Here is a tiny trained network, its code and every weight. The questions are about switching its units off for an input and a class, where a switched-off unit gives its printed mean instead of its output.

import numpy as np


def w(rows, s, z=0):
    codes = np.array(rows[::2]) - 128.0
    scale = np.full(codes.shape[1], s)
    scale[-1] = z or s
    return codes * scale


def f(y):
    return np.maximum(y, 0)


def log_softmax(a):
    a = a - a.max(-1, keepdims=True)
    return a - np.log(np.exp(a).sum(-1, keepdims=True))


def net(x, mask):
    res = np.array(x, float).reshape(1, 6) / 4 @ E
    y = f(res @ A[0][:, :-1].T + A[0][:, -1])
    res = res + np.where(mask, y, B[0][:, -1]) @ B[0][:, :-1]
    return log_softmax(res[-1] @ U[:, :-1].T + U[:, -1])


A, B = {}, {}
E = w([
[194,195,59,159,134,109,40,104,52,209,78,187],'x0',
[209,72,114,229,224,170,140,208,82,118,207,116],'x1',
[130,129,221,185,80,152,190,57,61,132,151,215],'x2',
[56,125,110,124,193,210,67,2,131,174,219,66],'x3',
[205,154,187,55,82,172,64,131,60,58,153,56],'x4',
[128,132,129,134,134,129,125,130,126,123,122,128],'x5',
],0.0067)
A[0] = w([
[158,137,133,92,112,116,73,163,145,136,156,74,82],'N0',
[100,133,116,109,100,128,136,96,125,113,89,124,34],'N1',
[166,57,108,160,167,164,166,160,81,110,160,113,73],'N2',
[60,130,115,113,190,178,102,25,128,160,201,93,65],'N3',
[155,185,84,154,126,94,103,80,80,161,87,117,54],'N4',
[157,138,91,115,198,132,83,204,167,129,146,89,87],'N5',
[85,124,116,131,190,157,84,33,122,142,183,90,49],'N6',
[163,160,109,147,133,139,88,129,94,199,96,137,32],'N7',
[165,188,77,140,133,104,30,124,46,203,105,190,37],'N8',
[57,101,66,192,202,76,178,111,223,209,120,211,82],'N9',
[123,147,188,165,89,123,153,89,112,142,141,153,49],'N10',
[91,116,125,118,158,196,74,32,114,159,186,74,41],'N11',
[75,85,85,186,149,96,188,117,189,222,135,155,71],'N12',
[90,178,118,72,56,100,147,62,157,136,98,125,44],'N13',
[135,115,94,127,119,140,94,160,169,132,123,98,66],'N14',
[197,134,148,130,77,48,191,226,106,65,73,175,92],'N15',
[150,150,216,183,110,128,172,52,32,141,138,201,46],'N16',
[127,101,68,90,162,101,83,176,206,123,122,55,97],'N17',
[122,163,169,147,82,138,159,115,97,122,184,170,58],'N18',
[91,78,164,130,137,183,176,143,190,65,153,97,46],'N19',
[190,74,125,228,227,152,133,206,47,109,198,109,68],'N20',
[200,149,192,56,73,179,56,130,57,75,168,69,89],'N21',
[75,52,201,94,156,135,206,140,211,39,146,76,38],'N22',
[133,137,69,102,165,128,98,178,170,126,100,70,82],'N23',
[149,125,50,95,173,116,94,152,190,133,103,67,103],'N24',
[131,109,213,169,86,146,161,77,78,140,141,189,57],'N25',
[208,155,181,71,99,172,69,118,42,62,154,54,82],'N26',
[45,184,141,38,63,96,98,68,173,125,69,152,80],'N27',
[207,229,44,144,139,141,44,109,28,218,83,183,77],'N28',
[207,90,125,211,241,184,165,198,91,114,181,122,66],'N29',
[63,172,148,62,62,108,127,69,154,138,77,113,81],'N30',
[139,121,211,181,60,172,195,70,61,133,161,210,78],'N31',
[128,127,104,89,155,85,83,206,196,129,117,101,67],'N32',
[121,85,204,137,109,161,187,97,129,117,137,154,90],'N33',
[175,116,149,122,96,110,146,172,145,115,99,151,2],'N34',
[109,142,74,101,156,104,91,170,159,126,141,88,78],'N35',
[119,124,62,68,148,105,86,167,200,119,107,70,109],'N36',
[195,141,177,66,84,168,69,128,69,72,152,63,79],'N37',
[55,73,187,76,98,164,236,172,208,56,189,61,78],'N38',
[71,173,143,80,59,85,132,97,142,139,93,124,11],'N39',
[184,125,150,118,72,46,167,254,129,76,58,192,70],'N40',
[86,115,126,124,174,206,75,43,143,151,175,99,40],'N41',
[98,83,168,122,124,110,161,133,176,100,149,86,59],'N42',
],0.0063,0.0036)
B[0] = w([
[107,133,103,126,164,147,146,122,89,95,89,132,168],'N0',
[151,129,146,97,123,137,131,119,158,132,142,133,143],'N1',
[187,135,166,77,135,124,93,88,182,151,125,162,184],'N2',
[151,173,64,167,65,174,157,185,168,180,174,54,215],'N3',
[100,93,155,138,122,92,75,126,107,140,161,121,172],'N4',
[159,114,116,82,159,150,132,77,83,111,126,142,186],'N5',
[126,172,66,166,64,182,164,190,162,192,185,64,197],'N6',
[102,106,169,159,104,92,86,125,118,117,152,129,166],'N7',
[68,80,186,163,90,75,71,128,98,125,181,123,212],'N8',
[65,207,151,192,213,88,191,220,158,50,41,173,223],'N9',
[137,94,85,92,145,166,136,92,91,107,94,128,159],'N10',
[120,168,83,158,76,181,159,197,167,178,163,71,206],'N11',
[67,212,142,165,186,92,174,187,142,66,64,161,194],'N12',
[210,136,174,64,160,119,123,88,173,163,152,145,186],'N13',
[127,107,106,108,142,153,131,111,101,118,104,135,149],'N14',
[111,166,39,154,47,212,160,189,195,212,224,4,247],'N15',
[116,70,54,82,123,174,134,72,49,104,87,120,201],'N16',
[106,79,91,76,120,164,153,69,39,107,79,136,195],'N17',
[133,107,82,99,142,137,142,96,83,120,103,124,160],'N18',
[123,96,159,144,103,61,63,132,95,163,169,121,180],'N19',
[251,114,208,23,154,125,111,52,240,166,139,194,240],'N20',
[74,214,127,177,185,71,181,200,159,71,45,170,226],'N21',
[75,72,167,173,91,68,60,127,96,127,180,123,212],'N22',
[129,103,98,98,116,166,148,76,58,98,86,151,179],'N23',
[114,85,90,95,137,157,147,86,60,79,112,149,189],'N24',
[112,80,79,80,149,186,149,77,64,90,102,128,186],'N25',
[79,204,143,194,203,72,188,190,168,83,65,180,225],'N26',
[254,111,199,54,170,126,124,67,214,142,153,169,221],'N27',
[69,47,206,194,83,39,37,142,81,131,200,102,248],'N28',
[242,122,218,39,155,117,123,51,209,154,144,166,232],'N29',
[229,130,202,71,155,129,105,90,201,159,140,173,202],'N30',
[122,76,59,72,141,197,147,72,42,72,69,143,211],'N31',
[113,108,83,95,117,180,146,84,73,99,106,114,181],'N32',
[102,95,84,94,136,129,111,104,39,108,93,139,175],'N33',
[124,144,105,152,103,152,148,151,140,162,155,100,158],'N34',
[121,95,119,107,129,158,152,116,73,110,117,160,167],'N35',
[127,81,84,96,143,190,139,47,48,108,83,156,197],'N36',
[76,198,128,188,208,88,184,193,156,76,73,167,212],'N37',
[61,50,188,208,83,30,24,132,77,133,171,144,234],'N38',
[204,124,148,74,139,140,114,78,190,139,142,145,177],'N39',
[140,167,50,166,54,214,145,177,175,207,195,45,254],'N40',
[133,151,79,161,70,173,162,184,169,184,150,63,199],'N41',
[103,107,161,163,94,100,65,131,105,136,150,129,167],'N42',
],0.0054,0.0084)
U = w([
[153,171,63,153,39,215,166,179,190,186,182,48,2],'0',
[248,128,193,47,167,116,107,76,233,141,139,178,80],'1',
[94,74,165,179,82,22,2,134,65,122,172,124,183],'2',
[135,91,65,73,147,202,163,77,6,81,76,144,140],'3',
[95,220,130,182,222,66,208,196,170,71,58,167,233],'4',
],0.0076,0.00056)

Each question gives the input, the list of numbers given to net, and the class t.
The units are the neurons (one row each of A and B). Each row of codes is followed by its name. A weight is (code - 128) times the scale printed after its matrix; where a second scale follows, it is the last column's (A, B and U).
mask holds one flag per neuron, in row order. A switched-off neuron (its flag False) gives its mean, the last column of its row in B, instead of its output. The means were averaged over made-up inputs and are rounded, as every weight is.
A unit's drop is (log p(t) with every unit on - log p(t) with that unit switched off) / (log p(t) with every unit on - log p(t) with every unit switched off).
The circuit of an input: a set's keep is (log p(t) with only the set's units on - log p(t) with every unit switched off) / (log p(t) with every unit on - log p(t) with every unit switched off). Starting from the 12 units with the biggest drops (on a tie, the unit counted first), units are removed one at a time, each time the one whose removal leaves the highest keep (on an exact tie, the one counted first), for as long as the keep stays at least 0.8.
units of the circuit, in order: the units of the circuit, biggest drop first
k most important neurons: the k neurons with the biggest drops, biggest first
drop when u is switched off: that unit's drop, to one decimal
input [4,1,5,-4,4,3], class 3: 4 most important neurons : (N31; N16; N38; N25)
input [7,6,-5,0,4,-7], class 2: units of the circuit, in order : (N28)
input [-3,7,2,5,-1,-8], class 1: 2 most important neurons : (N20; N29)
input [-8,-7,0,0,-3,-7], class 2: 3 most important neurons : (N38; N22; N20)
input [-6,-4,-7,-3,-5,6], class 3: units of the circuit, in order : (N36; N17)
input [-4,0,2,-6,8,3], class 4: 2 most important neurons : (N21; N26)
input [5,8,-5,7,6,7], class 1: 3 most important neurons : (N20; N29; N15)
input [7,-3,7,-6,-5,1], class 2: 2 most important neurons : (N28; N8)
input [0,8,8,5,0,-1], class 1: 3 most important neurons : (N20; N29; N2)
input [-4,2,0,3,-6,1], class 4: 3 most important neurons : (N9; N12; N28)
input [6,7,1,4,8,5], class 4: 4 most important neurons : (N26; N21; N37; N27)
input [-7,-3,-8,2,-2,-3], class 3: 2 most important neurons : (N36; N17)
input [6,3,-3,-7,8,4], class 4: 3 most important neurons : (N26; N21; N37)
input [6,-3,7,7,1,5], class 0: units of the circuit, in order : (N3)
input [8,-7,-5,-5,-6,6], class 2: 4 most important neurons : (N28; N8; N20; N29)
input [7,-4,-8,-5,5,-4], class 3: 2 most important neurons : (N36; N38)
input [3,-4,7,-6,4,-5], class 3: 4 most important neurons : (N31; N16; N25; N3)
input [-4,-2,5,-6,-3,-5], class 0: 2 most important neurons : (N15; N40)
input [3,5,-1,4,1,5], class 1: drop when N15 is switched off : 0.4
input [-7,-2,5,4,-2,3], class 2: units of the circuit, in order : (N38)
input [-7,-2,-5,-2,1,-7], class 2: drop when N38 is switched off : 0.2
input [-3,5,4,-5,8,-3], class 4: drop when N21 is switched off : 0.3
input [3,8,3,-2,7,1], class 1: drop when N20 is switched off : 1.5
